Below are the code and all the weights of a small trained network. Each question names an input and a class and asks about switching units off, where a switched-off unit gives its printed mean instead of its output.

import numpy as np


def w(rows, s, z=0):
    codes = np.array(rows[::2]) - 128.0
    scale = np.full(codes.shape[1], s)
    scale[-1] = z or s
    return codes * scale


def norm(h):
    return h / np.sqrt((h * h).mean(-1, keepdims=True) + 1e-5)


def f(y):
    return np.maximum(y, 0)


def log_softmax(a):
    a = a - a.max(-1, keepdims=True)
    return a - np.log(np.exp(a).sum(-1, keepdims=True))


def net(x, mask):
    res = np.array(x, float).reshape(1, 5) / 4 @ E
    u = 0
    for l in range(2):
        y = f(norm(res) @ A[l][:, :-1].T + A[l][:, -1])
        res = res + np.where(mask[u : u + 3], y, B[l][:, -1]) @ B[l][:, :-1]
        u += 3
    return log_softmax(norm(res)[-1] @ U[:, :-1].T + U[:, -1])


A, B = {}, {}
E = w([
[2,129,153,181,86,105,191,120,251,209,44,143],'x0',
[102,146,130,58,175,173,181,34,102,92,31,167],'x1',
[103,174,102,119,66,81,156,129,62,90,111,161],'x2',
[120,204,188,119,160,135,161,206,164,25,126,98],'x3',
[113,29,168,57,102,80,95,96,127,71,138,79],'x4',
],0.0047)
A[0] = w([
[185,91,130,51,114,120,62,102,51,33,157,107,2],'0.n0',
[7,174,139,94,90,94,236,106,127,62,6,162,98],'0.n1',
[52,60,146,149,8,19,90,173,171,113,184,79,9],'0.n2',
],0.014,0.0019)
B[0] = w([
[206,24,121,113,141,97,171,93,49,139,138,205,254],'0.n0',
[2,204,103,150,133,250,40,171,211,155,51,73,252],'0.n1',
[133,121,61,63,126,236,5,94,29,122,124,93,242],'0.n2',
],0.0062,0.016)
A[1] = w([
[91,119,141,67,141,103,221,43,90,78,25,187,215],'1.n0',
[126,20,137,91,146,151,102,110,128,126,106,111,157],'1.n1',
[92,71,152,192,114,78,172,112,228,247,125,131,7],'1.n2',
],0.015,0.0014)
B[1] = w([
[73,200,128,86,99,146,71,107,159,76,120,2,197],'1.n0',
[104,121,129,147,130,134,157,146,223,134,119,122,250],'1.n1',
[158,48,100,143,73,106,86,147,85,173,166,164,158],'1.n2',
],0.0067,0.014)
U = w([
[181,96,107,63,153,132,143,85,41,53,148,134,182],'0',
[129,109,153,119,172,116,188,114,206,97,133,107,77],'1',
[40,179,209,142,122,45,216,117,135,123,133,182,2],'2',
[71,136,171,125,85,60,173,97,133,117,103,118,30],'3',
[151,59,93,166,84,106,117,148,108,188,171,177,112],'4',
[6,160,99,126,115,213,61,127,185,159,70,85,187],'5',
[136,254,136,202,149,135,171,229,133,97,156,143,127],'6',
[61,150,174,132,115,38,186,126,147,115,110,131,20],'7',
],0.0091,0.0051)

Each question gives the input, the list of numbers given to net, and the class t.
The units are the neurons (one row each of A and B). Each row of codes is followed by its name. A weight is (code - 128) times the scale printed after its matrix; where a second scale follows, it is the last column's (A, B and U).
mask holds one flag per neuron, layer by layer. A switched-off neuron (its flag False) gives its mean, the last column of its row in B, instead of its output. The means were averaged over made-up inputs and are rounded, as every weight is.
A unit's drop is (log p(t) with every unit on - log p(t) with that unit switched off) / (log p(t) with every unit on - log p(t) with every unit switched off).
The circuit of an input: a set's keep is (log p(t) with only the set's units on - log p(t) with every unit switched off) / (log p(t) with every unit on - log p(t) with every unit switched off). Starting from all 6 units, units are removed one at a time, each time the one whose removal leaves the highest keep (on an exact tie, the one counted first), for as long as the keep stays at least 0.8.
units of the circuit, in order: the units of the circuit, biggest drop first
unit that matters most: the unit with the biggest drop
top k neurons: the k neurons with the biggest drops, biggest first
top k neurons in layer l: the k neurons of layer l with the biggest drops, biggest first
drop of u: that unit's drop, to one decimal
input [-6,-4,-7,-3,-5], class 4: top neuron -> (0.n1)
input [-6,2,-1,-5,3], class 0: top 2 neurons -> (0.n0, 1.n0)
input [-2,-6,5,8,-6], class 6: top 3 neurons -> (0.n1, 0.n0, 0.n2)
input [-2,-7,-3,2,4], class 0: top 2 neurons in layer 0 -> (0.n1, 0.n2)
input [5,0,-2,-6,-4], class 4: units of the circuit, in order -> (0.n2, 1.n2)
input [-3,1,7,-6,0], class 0: top 3 neurons -> (0.n1, 0.n0, 1.n0)
input [1,-3,-7,-1,-3], class 4: top 3 neurons -> (0.n2, 0.n1, 1.n2)
input [4,2,-5,-3,-3], class 4: top 2 neurons in layer 0 -> (0.n2, 0.n1)
input [-3,-5,-3,3,-5], class 6: top 3 neurons -> (0.n0, 0.n1, 0.n2)
input [2,6,-8,-7,-4], class 4: top 3 neurons -> (1.n2, 0.n2, 0.n1)
input [7,-4,-8,1,-4], class 4: units of the circuit, in order -> (0.n1, 1.n2)
input [-3,-6,-1,-7,-4], class 4: top 2 neurons -> (0.n1, 1.n0)
input [-6,-6,-5,3,-2], class 4: units of the circuit, in order -> (0.n2, 0.n1)
input [-6,-4,-7,8,-5], class 6: top 2 neurons -> (0.n2, 0.n0)
input [1,-5,4,0,-8], class 4: units of the circuit, in order -> (0.n1)
input [-1,-8,5,6,-1], class 0: top 3 neurons -> (0.n1, 1.n0, 1.n1)
input [7,-2,-1,-6,-7], class 4: top 2 neurons -> (1.n2, 0.n2)
input [-2,3,-5,-2,1], class 0: top 2 neurons in layer 0 -> (0.n1, 0.n0)
input [-8,-4,-3,6,-7], class 0: top 2 neurons -> (0.n1, 1.n1)
input [-6,-3,4,-7,-2], class 4: unit that matters most -> 0.n2
input [-6,-7,-6,6,1], class 4: top 2 neurons in layer 1 -> (1.n0, 1.n1)
input [-1,-8,5,1,-1], class 0: drop of 0.n1 -> 0.6
input [-6,-4,-1,-1,-1], class 0: drop of 0.n0 -> 0.2
